[[137 132 107 122 136 123 138 129 124 141 120]
 [113 125 113 117 115 115 106 126 132 115 114]
 [119 114 111 125 118 110 103 123 131 113 111]]
|
[[137 132 107 122 136 123 138 129 124 141 120]
 [119 114 111 125 118 110 103 123 131 113 111]
 [113 125 113 117 115 115 106 126 132 115 114]]

[[122 134 125 114 121 131 143 146 111 143]
 [146 131 144 147 128 152 111 141 134 113]
 [125 115 142 124 138 111 139 109 134 149]
 [134 105 128 119 136 120 107 109 103 147]]
|
[[122 134 125 114 121 131 143 146 111 143]
 [134 105 128 119 136 120 107 109 103 147]
 [125 115 142 124 138 111 139 109 134 149]
 [146 131 144 147 128 152 111 141 134 113]]

[[119 119 120 117 118 118 120 118 120 119 118 117]
 [119 117 107 136  99 132 120 101 131 122 127 120]]
|
[[119 117 107 136  99 132 120 101 131 122 127 120]
 [119 119 120 117 118 118 120 118 120 119 118 117]]

[[144 121 108 142 145]
 [121 117 141 112 122]
 [130 141 113 114 144]
 [107 146 128 118 137]]
|
[[144 121 108 142 145]
 [130 141 113 114 144]
 [107 146 128 118 137]
 [121 117 141 112 122]]

[[118 121 117 124 129 129 123 139 126 133 134 121 134]
 [117 126 124 125 127 130 120 138 127 137 132 121 131]
 [106 121 114 122 128 132 117 149 126 139 137 113 136]
 [104 119 116 120 130 131 116 148 124 134 139 114 139]
 [121 128 126 126 129 129 125 134 127 129 131 123 131]
 [123 126 131 127 126 130 126 136 129 132 129 126 128]
 [110 125 111 122 129 130 119 144 125 140 136 114 136]]
|
[[110 125 111 122 129 130 119 144 125 140 136 114 136]
 [106 121 114 122 128 132 117 149 126 139 137 113 136]
 [104 119 116 120 130 131 116 148 124 134 139 114 139]
 [118 121 117 124 129 129 123 139 126 133 134 121 134]
 [117 126 124 125 127 130 120 138 127 137 132 121 131]
 [121 128 126 126 129 129 125 134 127 129 131 123 131]
 [123 126 131 127 126 130 126 136 129 132 129 126 128]]

[[132 150 115 139 126 115 148 130]
 [115 132 128 138 132 125 124 142]
 [130 127 118 134 127 121 127 140]]
|
[[132 150 115 139 126 115 148 130]
 [130 127 118 134 127 121 127 140]
 [115 132 128 138 132 125 124 142]]
---
[[118 123 132 128 128 127 123 150 148 133 129 128 128]
 [136 118 138 124 125 129 117 108 111 139 129 128 125]]
|
[[118 136]
 [123 118]
 [132 138]
 [128 124]
 [128 125]
 [127 129]
 [123 117]
 [150 108]
 [148 111]
 [133 139]
 [129 129]
 [128 128]
 [128 125]]

[[129 121 122 127 127 132 126 128 127 125 124 126]
 [127 134 127 132 135 128 127 129 129 125 126 125]
 [128 134 122 122 129 129 127 128 126 130 133 124]
 [126 135 123 132 119 125 130 130 129 129 129 129]
 [129 131 127 135 123 124 131 128 124 127 120 133]
 [127 132 133 131 138 132 126 128 127 130 128 125]
 [132 126 137 102 123 126 126 129 129 131 138 128]]
|
[[129 127 128 126 129 127 132]
 [121 134 134 135 131 132 126]
 [122 127 122 123 127 133 137]
 [127 132 122 132 135 131 102]
 [127 135 129 119 123 138 123]
 [132 128 129 125 124 132 126]
 [126 127 127 130 131 126 126]
 [128 129 128 130 128 128 129]
 [127 129 126 129 124 127 129]
 [125 125 130 129 127 130 131]
 [124 126 133 129 120 128 138]
 [126 125 124 129 133 125 128]]

[[131 125 100 130 132 123]
 [106 142 124 124 102 132]
 [138 137 122 120 120 133]
 [155 128 105 120 123 114]
 [122 150 136 126 118 150]
 [127 146 131 124 119 143]
 [146 136 115 130 130 126]]
|
[[131 106 138 155 122 127 146]
 [125 142 137 128 150 146 136]
 [100 124 122 105 136 131 115]
 [130 124 120 120 126 124 130]
 [132 102 120 123 118 119 130]
 [123 132 133 114 150 143 126]]

[[157 135 125 129]
 [143 127 123 130]
 [147 110 137 120]
 [119 107 151 119]
 [118 110 149 117]]
|
[[157 143 147 119 118]
 [135 127 110 107 110]
 [125 123 137 151 149]
 [129 130 120 119 117]]

[[107 132]
 [108 118]
 [133 132]
 [139 119]]
|
[[107 108 133 139]
 [132 118 132 119]]

[[110 114 117 115 152 144 107 111 140 128]
 [136 145 119 130 113 146 112 108 129 121]
 [145 126 153 146 125 126 144 107 110 134]]
|
[[110 136 145]
 [114 145 126]
 [117 119 153]
 [115 130 146]
 [152 113 125]
 [144 146 126]
 [107 112 144]
 [111 108 107]
 [140 129 110]
 [128 121 134]]

[[146 102 134 128 114 141 108 151 151 121 128 102 141]
 [149 131 137 129 143 125 141 120 108 101 133 137 153]
 [152 119 108 142 139 124 111 106 154 105 114 154 113]
 [ 99 140 137 116 118 131 120 141 150 148 153 106 142]
 [104 154 154 148 113 143 149 152 102 122 123 128 125]]
|
[[146 149 152  99 104]
 [102 131 119 140 154]
 [134 137 108 137 154]
 [128 129 142 116 148]
 [114 143 139 118 113]
 [141 125 124 131 143]
 [108 141 111 120 149]
 [151 120 106 141 152]
 [151 108 154 150 102]
 [121 101 105 148 122]
 [128 133 114 153 123]
 [102 137 154 106 128]
 [141 153 113 142 125]]

[[127 134]
 [125 134]
 [124 131]
 [137 133]
 [130 152]
 [131 122]
 [135 111]
 [128 132]
 [112 129]
 [127 124]
 [122 121]]
|
[[127 125 124 137 130 131 135 128 112 127 122]
 [134 134 131 133 152 122 111 132 129 124 121]]
---
[[134 131 131 136 126 128 134]
 [136 127 128 130 158 125 128]
 [129 129 129 128 123 130 129]
 [140 125 121 127 147 129 132]
 [122 127 131 121 113 128 130]
 [135 139 132 126 130 121 128]
 [131 117 132 134 154 124 119]
 [127 131 129 128 144 125 143]
 [128 122 129 129 102 137 128]
 [126 124 138 112 144 131 135]]
|
[[136 127 128 130 158 125 128]
 [140 125 121 127 147 129 132]
 [135 139 132 126 130 121 128]
 [127 131 129 128 144 125 143]
 [126 124 138 112 144 131 135]]

[[130 102 128 130]
 [129 106 119 133]
 [130 122 125 135]]
|
[[129 106 119 133]]

[[137 140 129 136 150 128 132 141 128 111 127]
 [128 118 111 149 129 116 141 121 124 121 123]
 [118 122 133 140 131 132 128 143 110 136 135]
 [124 112 130 120 130 126 140 138 133 123 118]]
|
[[128 118 111 149 129 116 141 121 124 121 123]
 [124 112 130 120 130 126 140 138 133 123 118]]

[[123 129 127 153 132 116 128]
 [133 142 131 130 135 124 132]
 [120 119 129 138 126 137 119]
 [121 126 127 152 131 120 126]
 [135 143 127 134 135 109 139]
 [125 136 136 131 132 144 119]
 [119 130 134 148 132 139 117]
 [120 126 128 153 131 124 124]
 [120 129 134 144 131 141 117]
 [123 135 136 137 133 144 118]]
|
[[133 142 131 130 135 124 132]
 [121 126 127 152 131 120 126]
 [125 136 136 131 132 144 119]
 [120 126 128 153 131 124 124]
 [123 135 136 137 133 144 118]]

[[125 124 119 120 118 147 144 137 120 120 126 142 135]
 [121 137 135 126 141 127 126 123 137 137 125 122 121]
 [121 140 139 114 125 147 151 134 123 126 127 134 120]
 [146 111 114 140 129 124 123 112 136 138 135 122 138]]
|
[[121 137 135 126 141 127 126 123 137 137 125 122 121]
 [146 111 114 140 129 124 123 112 136 138 135 122 138]]

[[117 123 120 154 109]
 [128 133 139 114 147]
 [131 124 144 135 133]
 [124 131 124 125 120]
 [136 125 117 119 125]
 [117 138 122 139 112]]
|
[[128 133 139 114 147]
 [124 131 124 125 120]
 [117 138 122 139 112]]
